Each row is shifted at random along 8 fixed directions that mean nothing.
Known rows, with every way that one mark hangs from another:
gagi{gafi{mono} vatut vepov}: [  48  -19  -39  126   74 -191  -53  -52   35  -54 -157 -247   92   47
   71   63  199  -15    5   75  -22   23   95   77 -140   19   34  -79
  -38 -107  143  -29   26  208   68   71   10  -98 -106  149  -65  -47
  -10 -187   44   -9  -64  -99   59    0  196  -82   56 -134  -28]
viten{gagi{vakagim vepov}}: [-117   69 -112 -245  150  319 -231  150   52  267  431  160  -95 -131
  -12  218  -23  101 -181  141  -21  105    3 -130  -34  -35   10  211
   73  189 -131  -90   50  -45  -64  -85   -7   43  100 -160  126 -111
  -68  154  134  -18  198 -248 -148   65 -402 -100 -131  -29  205]
falef{gagi{vatut} litov{vere} mono vepov{gafi}}: [-140 -194   -3  -47    1 -183  -18  -47  -72  126  -64   51 -113  -29
   33  109   52   57   89   24  222  -58   -2 -123    1 -111   50   19
  -98   49 -186  190  271   14  203  -79  128  -95   31 -131  202  -88
 -126  -30   33 -198  -25 -224  -51   48 -171 -137  238  -44  198]
litov{gagi{gafi{gudup} vakagim{viten} vatut vepov}}: [   2   76  -39  256   -8 -133  -97 -158  167  104   75  170  231 -151
   98 -150  223   35  -77  -79  103   58  227  -19 -222  -66   99    0
  198  -62  222  189  243  156  -34 -121 -180  116  -45    0  115 -103
   86 -204  -15  206   83  -97   45   80  272  -35  -40 -110   57]
fidu{gagi mude{vatut} vakagim{viten}}: [ 272  170  -95   92    1   50  -13   79  315  235  290  192  127  -30
  190   49  211  195  -88  155 -373  -60  505   30 -114   98  -83   88
  -32 -310   29  102  546   -9   53 -199 -226  -25  183  -49  -44  444
 -170 -185 -218  199  279  -70  -16  -45    2  -64   87  -52  154]
gudup{litov{gagi{vakagim} vere}}: [ -93   11  188  -64 -118   65  -99   -7 -155   22  -50  -48  -55   99
   24 -260  -60   39  -36 -102  198   89 -156   43  149  -11   98   12
  117  -24 -135   37 -287 -108  -44  -64  225   15  179 -122   16  -15
   77  273  -55   78  136  302 -104  -44 -107   -5   31   -2  -57]
gunif{mude{vatut} vere}: [-180 -123  189   51  -58 -257   65 -103  -49   42  -55   22   75  121
  -18 -138    9   71   84   -1 -191 -263   11    5   81   10  -82  -49
    6   -8  -20  -49  120  150  -55 -205   16   38 -125  -23   38   28
   81  -74 -101   56  222   73   71  -36   66   79   80 -111  136]
viten{fidu{vakagim} gagi}: [  78  233   39 -150  -12  162   10  107   47  137  181   49  -98   43
   15  -40    9   60   11   -1 -191   39   -7 -129  -37   71  -89  -39
   92  119  -43   23  -31  -25   52  -76 -109  169   71  -37   21   77
  -41  159 -114   83  107   84  -54   60 -103  -44  -37   25   56]
vakagim{fidu viten{gagi{vepov{gafi}} kiduras{mude{vatut}}}}: [ 283  161   78   40 -142  227  -71   39  349  -22   31   98   60  -77
  269 -253   10 -166  -36 -170 -149   31  233   23  -51   12  148  -27
    9 -153  133  -74  292  -66  146 -110  -96  -43   31   72  117  140
 -143   -5  -77  172  -35  140  -21  -15   72    9  -50   59    9]
falef{gafi{gudup mono} gagi vepov}: [  34 -125 -120  -76  -12    7 -149  -48   85  435  467  353   15  -27
   25  333  162  228  -55   71   30 -247  285 -316    2 -144 -116  133
  -18   23 -207  207  326  -42   80 -195 -141   -3  110  -63  146   -2
 -267 -120   42 -131  114 -456 -170  144 -434 -280  -43  -73  397]
gafi{mono{fidu{mude}}}: [ 109  -57 -210 -123   74  -50    7   22 -159  256  -12  -89 -242  109
  -56  296  340   76  141  220 -137  173  -99  -42   11  -30 -160    7
  -49   97 -218   43  -59   75  243  113   74 -117  -49   18  -56 -134
 -239   50  -34 -346 -172 -248 -163   36 -275 -226   25 -213   57]
fidu{gagi{gafi{mono{falef}} vakagim vepov} mude}: [-126  -52  -63  325   67  -36  -74 -156  289  200  393  289  260   83
  170   16   84   97  -80  -59  -62 -417  345    6 -121  138  -22  -33
    6   72  161  153  253  -78 -172 -230 -401   74   -3   70  179  215
   90 -234    9  128   68  -14  249   18  225   43 -217  -72  228]
gagi{vakagim{fidu{mude{gunif}} viten}}: [-149  129  149  -61  -49   26  -56  256   33 -107   96  162  108   91
 -103 -126 -220 -129  -69  -60 -162  -86 -187  -52  124   -9  -49  103
  217   69  117  -14   -5  105 -333   -9   49  165  -96   16   20    6
  239   -1 -114  268  377   80  -59  -12  -27  144 -243  124   49]
mono{falef{gagi} fidu{vakagim}}: [  29 -113   23  -78  -68  192  -18  164 -136  274  226  -15  -64  266
  -34  103  128  121  -40   67 -149  -51 -113  -96    6   -5  -34  -51
   32  154 -234   56 -418 -208   -5 -245  -39 -150   77   93   30   10
 -150  113  117 -231 -169   66  151  -15 -159  -91 -226 -194   54]
kiduras{mono{falef fidu litov} vere{mude{gunif}}}: [  -4  -97 -120  -93  203   49  107  151  -52  -17  246    2 -175 -129
 -261  390  -67   71   11  315 -302 -127   31  -18   83   84 -128   72
 -284  176 -140 -328  -58 -109  -82  202  124 -200 -177   42 -113  -88
  -18 -280   39 -247   12 -510  110    3 -228   40  -37  -47  116]
mono{falef{vepov} fidu{gagi} litov}: [-165  -99  -33   57   68  -39  128  -54    4  108   99  212    1   31
  -90   95 -101   -7 -133  -35  -59 -381  -42 -110   33   42  -86  -37
  -18  305  -52  127 -148 -116 -195  -97 -228  100 -205  102  200  -93
  182  -87  181 -202  -96   25  233   59  138  164 -210 -178   88]
kiduras{mono{falef{gagi litov}} mude{gunif vatut} vere}: [-135 -259 -137 -116  -92  128  362  -76  -79   -9   81  -29 -338 -195
 -120  -65    9  161  291 -106   11  -66 -118 -100  101  -52   48   -2
 -262  198 -109   54  131  -19  296 -171 -135  -70   -8  -57   26  -81
 -174  203  113 -229 -105 -325  -49  155 -104  102   24   25  143]
gudup{litov{gagi{vakagim{fidu} vatut vepov{gafi}} vere}}: [-197  170   51  -27  138 -186  -62  105 -174  -28   94  -48 -103  -17
  -68  -13  142  -34   88  186  -58  283 -192 -124 -142   65    3  -36
  117  -68   22  -12 -250  224  -35  136  267  166  -96 -129  -80 -142
  160   81 -263  120  361  -26 -161  -19   -3 -103   88 -166   36]
vepov{gafi{gudup mono{fidu litov{gagi{vakagim{viten}}}}}}: [ 221   46 -179  -21 -161  346 -236 -211  103   82  126  186  -67 -282
   68  -27 -203    6 -173 -239  335   73  177  -17  -15 -136  248  212
    5   32  -49  115  -10 -218  -34  -16 -197   -3  206 -125  194 -162
 -146  108  200  -29 -231 -102 -250   10 -288  -14 -143  172 -109]
kiduras{mono{falef{gagi vepov}} mude{vatut} vere}: [-150 -108 -175 -249  -74  249   96  107  192 -333  259  -53 -128 -204
 -180   67 -326   81   -7  -88  -78 -120  -59   14  177    9  -13  135
 -260   46  -12 -319  110  -47  -13   -3  -92   59 -143   27 -111  168
  -63  125  144  -24  135 -185  -52 -101 -231  164 -154  382   84]
vakagim{viten{fidu gagi kiduras}}: [ 128  195   52  -75 -112  158    6   -8  120  -26  -81  132 -109 -189
   20 -177  -79  -99  -75 -206  -12  103  -36  -48   75  -89   84  -51
  159  183   79   51  170   23  104   50 -207  172 -103  -30  197 -116
   46   88   54    6  -93   78  -44   89  144   96  -65  159  -15]
gudup{litov{gagi{vatut vepov} vere{mude}}}: [ -42   30   88  -20  -17  134 -167  -24   -8  120  108  122   70   -9
  129 -129  -84   42  -37   21  120   74  124   69   81  -23   18  113
  -11  -45 -133  -54   19 -121   28 -133  320 -183  101 -122   63   74
    6  143 -113   87  254  -20  -63 -183 -323 -115  105  -73  100]
vepov{gafi{gudup mono{falef{gagi}}}}: [-106   17  -49   52   45 -186   10 -114 -120 -154 -148   23   62  -95
 -132  143  -80    4   18 -101  136 -121 -147 -119  -15 -159  -38  -15
    2   12   98   -7  -84  139  -94  165 -206  135 -145  -47    3 -135
  102 -135   73  -78 -134 -139    2   22  173   36  -22  142  -25]
mono{falef{vepov} litov}: [ 317  -48 -125 -265  302    4    4  134 -136  -13  -99 -475 -193 -104
  -34  547   80  -86 -195  372  -60   99  175  121  -41   21   24   86
 -268 -269 -195 -264  -57 -102   96  189  303 -453   35    6 -194   96
  -99 -282  187 -260 -206 -242   99  -24 -144 -117  226 -149 -108]
mono{falef fidu litov{gagi vere}}: [  -5   67   78   39   32 -153  184  -55 -132  -49 -198 -117 -138   10
  -15 -180   60  -46   54  -19 -180   -3  -71   40   -3   95   -6 -141
 -130  117  -24  -21 -292  -17   22  -52  106   72 -215   41  -60   14
  156   28  -73 -132  -90   79   76    3  215  102   43 -185 -112]
gagi{vakagim vatut vepov}: [ -56  -78   -4  140  233 -316  -13   97  -46   63  -63 -154  175   57
  -38  233  336   40  -79  305  -79   11   14   35 -128   12  -91  -48
  129  -59   78   28   54  225  -47  121   86 -103 -183  106  -40 -123
  127 -391    4   23   82 -115  222   21  265  -78   68 -311   68]
kiduras{mono{falef fidu litov} mude{gunif}}: [ -25 -127  -96   26   10   13  227 -140  120 -102  120   41 -134 -191
 -195   42 -130   56    4 -103 -149 -421   34   49  109  111  -32  -35
 -237  292   17  -72   33  -86  -97    3 -239   40 -190  190   60  -68
  127 -216  198 -123 -160 -163  182  103   89  281 -217    9   48]
fidu{gagi mude{gunif{vere} vatut} vakagim{viten{kiduras}}}: [  18  -84  102   77  -12  -13    8  109   55  145  102  175  147   69
   27   49   65   71  -64  197 -117  -61  139  -60   -4   12  -38   -1
   82  -97  -15  111  295  -49  -32   14  -44 -112  136  -89   37  120
 -108 -134  -13   34  142   11  100  -14  176   31  106   -6   84]
gagi{vakagim{viten{fidu}} vepov{gafi}}: [ 140   13  -57  -40 -184  463  -54   47  185  155  613   46 -189  -74
   13    1   75   61 -133 -128 -120   29  153  -50  -92  116  271    2
  201   14   60  128 -198 -145  -44 -222 -250   37  135   74   90 -162
  -65  118  105  117   48   11 -101   44 -219  -29 -429   53   24]
kiduras{mono mude{gunif{vere} vatut}}: [  85 -157   43 -111 -187  170   83  -69  200 -167  -33 -102    3 -101
   25 -207 -188   74   28 -151  -58 -220  163  140  156   29   71   89
 -252  -36  -32 -146  247 -129   50 -124   -1 -157  120   18  -24  186
 -189   39  114   85   28  -42  -44  -37 -149  147   63  194   33]
vepov{gafi{mono mude}}: [ 152 -221  -73 -356 -105  287 -234  120 -368  -43 -118 -493 -264  229
 -158  416  -38  -35   24  124  331  324 -352   18   91 -188  109   65
  -29 -225 -353 -268 -593 -106  182  282  327 -379  336  -40 -222 -238
 -412  274  232 -354 -411   16 -246 -133 -472 -264  -25  132 -242]
gudup{litov{gagi{vakagim}}}: [-111  207  194  130  136 -461   17   83 -122  235  -10    0  -10  158
   16  -57  407  125   57  188 -252  -73  -31  -73  -47   84 -221 -121
  138  -87  -27   66   26  268   -3  -42   87  143  -74   -9  -45   60
  187 -193 -334  125  358   67   37  130  185  -60  160 -353  164]
fidu{gagi{gafi{mono{falef}} vatut vepov} mude}: [ -18   36   14  236    6 -102   40  -90  173 -238 -290 -167  278  141
  243 -209  -31 -136   15 -143   59  -62  136  244 -101   76  -18 -121
 -102 -165  244    0   69   38   24  -89  -86  -62  -44  169  -71  336
   91  -22  -15  162 -129  266  207 -135  405   89   64   47 -158]
gagi{gafi{gudup{litov} mono} vatut vepov}: [   2   12 -201   33   25   52  -73 -219    0   85   60  -26  -47 -200
   49   19   34   19    7  -39  285  146   55  -31 -105  -63   90   71
   43  -22   76  147  -25  154   11   39  -75   38   37   10   56 -220
    0  144  115   40   51 -167 -189   57 -116  -86  -79  -73  -10]
mono{falef{gafi} fidu{gagi{vatut} mude{gunif}}}: [ -50 -119 -287    0  200  -36  173 -175  -49 -181  -36  153  -18 -333
 -134  256 -122  -59   -1  -41   15  -41   58  -57  -97  -88   95   48
 -259  146   86  188  215  -17   14   40 -272   81 -139 -114   73    7
   77 -123  199 -200 -286 -301   65   60  195  106   38   66   -6]
falef{gafi gagi{vatut vepov} mono}: [-244  -89  -54 -152  -68   21 -111   13   36   45   56   76  -73  -77
   21  -37  -55   73  -10 -140  136   60 -116  -41   12 -118   76   54
  -26  121  -36  144  147  111  134 -211  -50  152    7  -67  125   15
  -20  212  150  -22   20 -112 -176   62 -222  -15   -6  115  118]
kiduras{mono{falef{gafi} fidu} vere{mude{gunif}}}: [ 188 -405  -80  -64 -133  389   18  -40   12  -91  152  -17  -31   17
  -81  164 -156   30  -14  -88   49 -171  136   95  188  -45  211   39
 -303   58 -184 -128 -166 -509   82  -34   38 -440  163   76  -10    3
 -285  -69  267 -291 -477 -170  136  -57 -294  -40 -128  151  -27]
mono{falef fidu litov}: [ -11    4   27 -194  150   99  -75  206 -199    7   -1 -124  -76   91
 -179  280 -223  -82 -168  194 -133 -103 -201  -44  100  -42  -39   79
 -123  113 -204 -287 -471  -89 -290  127  175 -140  -95   57  -39  -63
   92  -60  155 -203  -41  -84  101  -74 -160   42 -177 -156  -44]
gafi{gudup{litov{gagi{vatut}}} mono{falef fidu}}: [ 148  137   67   13   -5  -95 -146  167 -169  -10   42 -134  157  204
 -136  244   47   83 -101  294  -96  -42   -9 -143   37  -75 -203  -84
  -24 -103 -100 -272 -516   97 -230  269  253 -147  -39  254 -254   -3
  -52 -210  -60  -42  128  -86   59 -133  -67 -156  -95 -195   32]
fidu{gagi{vepov} mude{gunif{vere} vatut} vakagim{viten}}: [-201 -370 -113    0  -12  -27  263  -23 -303  143  -54   -1 -142   93
 -147  158  336   86  159  133  169  326 -308  -82 -113  -10   38 -135
  287   73   14  373 -107   74  248   76  -36  -71   66  -95  -50 -399
 -112  178  168 -295 -276   53   -4  129  131  -33  122 -131 -109]
gagi{gafi{gudup} vakagim{fidu viten{kiduras{vere}}} vatut}: [ -93  -88   15   62    8   11 -291  109 -101  192   61  240  208   80
 -164  117  -20  -99  -19  183  237  126 -244 -266  -36 -305   41  124
  294   89 -120   -1 -137   76 -255  258   25  -37    8 -127  227 -414
  -56 -116   19  -17   93 -240   25   21   66 -146 -219 -147  118]
litov{gagi vere{mude}}: [ 101 -113   19  -61 -158  210  -74 -142  -33   21  214  106  -20  -65
  -68   34  -88  177  -42  -86  124  -16  159   70  124  -23  132   37
  -17   14 -115  -70  -50 -284   89  -52   74 -127  154  -96   -8  -45
 -101   16   88 -110 -104  -60   18 -155 -210  -95  -11  222   40]
viten{mono{fidu{gagi mude}}}: [   9  137 -266 -109   17  135   56  -77  234   -3   90  175 -161 -216
   16   15  -23   55    7  -53 -149   52   84   56    0   97  -45   96
  -82  201   42   44  275  -52   96  -14 -243  260  -60  -45   84   94
  -21  176   -9   -8    1  -61 -180   21 -136   58  -56  157   53]
gudup{litov{gagi{gafi{mono{falef}}} vere{mude}}}: [-121  249  216    1 -181  111 -103   37  -23  -88  212  -29  -67  103
   70 -393 -250   26   69 -186 -120  -65    1   64  121  122   21  -20
  -87  -58   22 -205 -305  -15 -147 -239  168  117   49   21 -127  275
  162  335 -218  250  416  193 -145 -144 -177   72 -158  176   -8]
vakagim{fidu{gagi{gafi vepov} mude{gunif}} viten}: [ 222  -34  -94 -100  -11  259    7   53  108 -132  111    8   -8  -78
    4  198  -21 -126 -108    2   20  196  161   31 -100   31  200    7
   65 -155  128  -10   51 -152   33  111   -4 -151  174   -2  -80  -45
 -135  -76  120  -36 -214  -40  -26   -4  -48  -66   -5  153  -65]
gudup{litov{gagi{gafi} vere{mude{gunif vatut}}}}: [   7 -194  229  -12  -92   80  -60   16 -388  106  122  -30  -18  202
 -166  104   -6  123   99  107  147   43 -140 -140   48  -63  140  -75
   22  -92 -200 -109 -407 -129  -13   46  318 -272  315  -67 -107 -233
 -155   45   43 -162  -30   -5   66  -57 -215 -174   83  -57   25]
gafi{mono{fidu{gagi} litov}}: [ -54   26 -112  -60  -73   94   10  -97    3   -5  -16  104 -140 -102
  -69   -5 -190   72  -93 -125   90  -87  -77  -15  100    2  -16   42
   -7  273  -21   81 -131  -33  -60   53 -213  190  -63   28  101 -131
   60  149  181 -152 -119   19 -107   33  -59  130 -130   78  -31]
vakagim{fidu viten{gagi{gafi}}}: [ 317  297   33 -208 -201  421 -161  155  254 -311  260  -32  -48 -171
  -12  -47 -364  -57 -247 -213 -156   95  218   43    4   71  264   57
   12 -156  197 -300  -88  -93 -179   23 -107  129  140  101 -134   99
  -21   37   94  217   66   80 -135  -49 -130   63 -221  436  -95]
kiduras{vere{mude{vatut}}}: [  65 -289 -169   29   37  -23  160 -181 -152   69  -98   33  -87 -133
  -94  201  136  123  139   40  118   62    9   18   46 -107   73   47
  -50   10  -74   93  195  -54  255   84  -80 -188  -22 -152   43 -238
 -140 -100   90 -296 -275 -264   59    9  -41  -91  167  -18   29]
gudup{litov{gagi{vakagim vatut}}}: [  71  228  174   34   33 -139 -146   85   -9  135 -170 -117   89   89
  217 -241  142   18  -40   67  -38   80  112   92  -23  -15  -73   53
  -11 -201 -104    6   88   84   55 -173  225 -108  140  -68   11  268
   20   23 -233  230  288  131  -31  -34  -11  -70  242 -235   33]

Rows:
[ -75 -387 -240   -5  115  -69   40 -258 -184  350  208   99 -181  -22
 -167  475  253   74   68   51  134 -259  -40 -219  -74 -143   48   14
  -34  150 -239  227   29  -54  162  -36 -250 -160  -57 -116  261 -377
 -160 -174  237 -481 -354 -376  107  129  -70 -142 -123 -246  200]
mono{falef{vepov{gafi{mude}}}}
[  83 -143  -96  129   46 -167  204 -169 -104  177 -120   13   30  208
   48  124  441  -53  221   63  145  189  -66  -42 -204   27  -64 -227
  218 -103   39  267 -140  -26  237   92  -70  -31   93   55  -50 -198
 -125  -26  -65 -151 -384  134  124   95  226 -226   82 -222  -52]
vakagim{fidu{gagi{gafi{gudup} vepov} mude}}
[ 266   50 -190   42 -110  284  -38 -183  133  137  117   39   51  -69
  173  -59    0   15   74  -96  268  190  242   16 -160  -44   53   49
   13  -36  -32  222  108 -148  149 -110 -221  -54  309  -67   85  118
 -263  194   15  105 -169  -12  -50  -35  -96 -141    0   83  -38]
viten{fidu{gagi{gafi{gudup mono} vakagim vatut} mude}}
[-139 -131   25   80   41 -201 -257   83 -357  228   64 -114  118  289
 -202  307  105   67   80  303  339   74 -319 -204  -41 -187 -170   15
  230  -79 -194  -57 -417  284 -227  259  207  -76  121   68  -89 -342
  -64  -59   -7  -24  151  -94  -17   15 -126 -221 -136 -261   54]
gagi{gafi{gudup{litov} mono mude} vakagim vatut}
[-245   15   52  -79   33  -62    2  106 -128    5 -276   -4   85  298
   14  -94  -35  -59   67   -2  133  107 -364   89   89  -38 -194   17
  174  -40  -94   93 -110  -31    3   16   64   80  115 -120  -30  161
   87  294 -103   44   -5  416   -9  -85   81   26   64   58 -151]
fidu{gagi mude vakagim}
[-177 -186   68  242   96 -206   37  -93 -162   53  150   51  120  -17
 -108   49  244   89  122  130   77   74   16  -44 -190   40   77 -117
  102   90  114   95    5   73   48  -21  122  -64  -59  -31  -19 -274
   81 -224    5  -31    4 -201  208   25  216  -83   83 -109   76]
litov{gagi{gafi vakagim vatut vepov} vere{mude{gunif}}}
[  72  -55   -1 -116  -31   56   -8  -32  -34  -45 -124  -61  -21  -81
   21   16 -293 -108  -62   39  179  -39   41   -3  138  -23 -116  148
  -91   43  -77  -64  -48  -25 -160  107  266  -67  -11   26  -82  -43
  -63   99   63    7   83 -102 -234  -17 -329   52   21   39  -69]
gafi{gudup mono{fidu litov} mude{gunif{vere}}}
[ 131  -24 -121   -2  100  -25  105   -3  153  -55 -333 -198 -172  -62
  104   -3  150  -92   56  185   61  207  -31  220   32  145  -73  -57
  -97   16  -77  -79  160 -181  294  277   63  -52   -8   10  -14  103
  -76   32  -44 -114 -319  240   32   35  209   63  206  -21 -215]
viten{kiduras{mude vere} mono{fidu{gagi vakagim} litov}}
[ -36   43  108   27   83 -394  -18   18 -106  217  105 -100 -167  123
 -156  202  353  219   88  315 -262  -79   26 -106  -94  120 -106 -185
  -59  -24 -129 -136  -51  193   56  147  125   96   -2    8 -130  -85
  -28 -303 -153 -144  122 -233   16  117   76 -116  157 -203  163]
falef{mono{litov{gagi{gafi} vere}}}
[ 147  310   92 -111   93  150 -133  177  103   91  164  -41  -16    8
  119  -41  -16  -62  -24   51 -212  110  117  -89 -152   56    1   31
  -19  -16  -16 -156   61   -3  -41 -111   -5   79  139  -93    4  197
  -83   52 -158  199  165  -18  -44   71 -122  -95   46   -2   72]
viten{fidu gagi{gafi vakagim}}
[ -29  -24    6  155 -104 -101  168   15  169 -219 -203   18  119   66
   68 -345  -42   -8  142 -144 -187  -75  -19  205  140  117  -89  -25
  -69  -11  145   -7  149  -49   38  -47  -38   71 -205  125  -70  226
   70   29 -184  138   43  245   71  -94  103  146    4  137 -100]
kiduras{mono{fidu{vakagim}} vere{mude{vatut}}}
[-164  159  141  -84   30  -27 -121  138  -48  128  203  228    1  110
 -159   51 -183   69 -140   74 -211 -251 -130 -163   99   20 -141   46
   25  218 -127 -169 -262    4 -305   10   43  196 -110   37   60  -68
  163  -48  -30  -21  259  -42   11  -33 -138   55 -198  -97  138]
mono{fidu litov{gagi}}
[-327   90  329  -22   -3 -142  -36  169 -117 -148  129   -2   70  162
  -63 -114 -208  -44  -22   33 -131 -179 -179 -150   49   98  -58  -50
   49 -140   86 -192 -257  193 -299    0  278  152  -49   12 -148   31
  200   77 -167  254  540  171  -95  -71  -68   94  -17    9   66]
gudup{litov{gagi{vepov{gafi{mude{gunif{vere} vatut}}}}}}
[ -29   22 -136  -64    1  144 -123  115   92  -97  -51  178  -58 -143
 -165  163 -104  -37  -53  103   22  211 -185  -52   91 -104   -7   43
   62  274   -6 -198  137   54   43  386  -42   92 -186   18  116 -297
  -42  -12   99 -172 -110 -177  -35  -11   25   29  -71  155   -2]
vakagim{viten{gagi{vatut} kiduras{vere} mono{fidu{mude}}}}
[ 182  286  126  -25   65  -28   34  102   96 -116  133  -72    5    8
  -41   89  -10   -2  -27   33 -314  -66  137  -99 -124  135  -26 -160
  -21  -56  143 -226  -24   81  -83   91 -111  180  -17  100 -137   95
   34 -203 -119  131   69    6  104   62  146  -30   20   91   40]
viten{fidu gagi{gafi}}
[  54  -39   31   95  143 -292 -193  208 -184   61   95 -244  101  309
 -208  486   76   62  -31  451 -114  -95  -66  -98 -103   57 -197  -80
  -15 -130  -98 -280 -338  233 -242  341  199 -109  -66  260 -246 -105
  -38 -411  -30 -101   68 -127  163  -69   30 -148  -87 -239    2]
gagi{gafi{mono{fidu{vakagim} litov} mude} vatut}
[ 307  -80  110  206 -138  -77  148  -76   38  -76  -94 -141  146  164
  119  -52  126    0   98    4 -144 -149  243   19  -61  108   -6 -146
 -129 -271   95   33  -82  -59    4   11   37 -176  111  218 -203   85
 -216 -166  -87   64 -112   67   39  -45   80  -66   80  -19 -120]
vepov{gafi{gudup mono{fidu{mude{gunif{vere} vatut}}}}}
[-145   61  -34  -63   41   18  -75  163  -10    9   20  115   43   46
  -73   83  -15    6  -80   64   21  128 -155   42   49  -68 -102  101
  193  -25  -23   -1   77   60 -107   57  -41  102   45 -116  -11   41
   86   49  -42   64  118   75  -52  -29    7   33  -35   88   -6]
fidu{gagi{vakagim{viten}} mude}
[ 157 -105   76  203   64   30 -158  -94 -109  485  204  256  191   85
  123   97  212  157   85  170  164    2  221 -171 -134 -102    9   47
   58  -88 -202   62  130 -123    2 -117   58 -231  348 -154  126 -110
 -256 -132  -92  -17    7 -168  122   85 -197 -287  164 -301  205]
viten{gagi{gafi{gudup{litov{vere{mude{vatut}}}}} vakagim}}
[ -48  106  114    8   79 -108  218  143  -45 -113  -27  -34   44  105
  -81   13   42  -56   66   81 -152   -3 -113  -40  -28  104 -168 -132
  124   31  106   74  -16   62  -60   73  -19  135  -19   28 -117   98
  131  -53 -148  146  101  156  117   33  222   70   57   47  -18]
viten{fidu{gagi{vakagim} mude{gunif}}}
[-174  100  146  114  -66   28  -70   61  203   88 -125  254  236  228
  237 -378  -65 -109  -42 -237   -8 -108  -63  116  100   27 -110   28
  232   28  109  145  243  -15  -66 -229  -51  118  -27   18  157  197
  187  159 -162  256  146  409   26  -25   74  116  -73   14  -40]
fidu{mude vakagim{viten{gagi{vepov}}}}
